x =
6288  4546  6661  7872  5287  6317  4370  5002  6006  8365  5679  6208  6380  4884  5360  9068
6929  3810  5657  8801  5584  7357  6982  5500  7097  7003  6512  6744  6863  8253  5404  6410
6308  7556  6386  7584  5456  5301  3376  5164  4519  7869  5144  6646  5242  4975  5640  7272
6550  2988  6377  8411  5280  6149  5751  4701  6219  8059  5683  6221  7020  6090  5313  8668
6220  3502  7479  5234  7371  5775  7956  7342  7805  6364  6756  5823  8570  6279  7148  8689
7247  5490  5386  7961  6562  7172  8945  5108  8308  5479  7495  7106  6933  9964  6387  4097
6143  8217  6822  6371  6186  6032  4684  6281  4899  7229  5747  6532  5569  4788  6377  7159
6121  7027  7577  4554  7460  6120  6761  7762  6515  6300  6741  6094  7147  5125  7534  7733
6178  6578  7584  4285  7798  6257  7465  7537  7185  5925  6218  6085  7614  5766  7784  7458
7002  8466  5829  7478  6120  5928  6001  5956  6199  6405  6327  7107  5353  7228  6186  4766
6501  2839  6614  7690  5809  6494  6342  5590  7259  7647  7060  6132  7501  6319  5734  8616
6353  4701  6529  7878  5423  6581  5293  5412  5581  8010  5839  6311  6419  5418  5550  8344
x[0, 0] -> 6288
x[1, 3] -> 8801
x[3, 15] -> 8668
x[:, 9] -> [8365, 7003, 7869, 8059, 6364, 5479, 7229, 6300, 5925, 6405, 7647, 8010]
x[7, 1] -> 7027
x[3, 5] -> 6149
x[2] -> [6308, 7556, 6386, 7584, 5456, 5301, 3376, 5164, 4519, 7869, 5144, 6646, 5242, 4975, 5640, 7272]
x[9, 15] -> 4766
x[11, 11] -> 6311
x[8, 8] -> 7185
x[1, 2] -> 5657
x[3, 4] -> 5280
x[5, 5] -> 7172
x[11, 15] -> 8344
x[4, 10] -> 6756
x[2, 9] -> 7869
x[:, 8] -> [6006, 7097, 4519, 6219, 7805, 8308, 4899, 6515, 7185, 6199, 7259, 5581]
x[8, 15] -> 7458
x[11, 12] -> 6419
x[5, 9] -> 5479
x[6, 11] -> 6532
x[0, 7] -> 5002
x[0, 1] -> 4546
x[6] -> [6143, 8217, 6822, 6371, 6186, 6032, 4684, 6281, 4899, 7229, 5747, 6532, 5569, 4788, 6377, 7159]
x[1, 12] -> 6863
x[3, 3] -> 8411
x[0, 14] -> 5360
x[10] -> [6501, 2839, 6614, 7690, 5809, 6494, 6342, 5590, 7259, 7647, 7060, 6132, 7501, 6319, 5734, 8616]
x[4, 6] -> 7956
x[:, 10] -> [5679, 6512, 5144, 5683, 6756, 7495, 5747, 6741, 6218, 6327, 7060, 5839]
x[:, 3] -> [7872, 8801, 7584, 8411, 5234, 7961, 6371, 4554, 4285, 7478, 7690, 7878]
x[:, 4] -> [5287, 5584, 5456, 5280, 7371, 6562, 6186, 7460, 7798, 6120, 5809, 5423]
x[2, 0] -> 6308
x[3, 7] -> 4701
x[3, 2] -> 6377
x[4, 12] -> 8570
x[:, 14] -> [5360, 5404, 5640, 5313, 7148, 6387, 6377, 7534, 7784, 6186, 5734, 5550]
x[9] -> [7002, 8466, 5829, 7478, 6120, 5928, 6001, 5956, 6199, 6405, 6327, 7107, 5353, 7228, 6186, 4766]
x[:, 1] -> [4546, 3810, 7556, 2988, 3502, 5490, 8217, 7027, 6578, 8466, 2839, 4701]
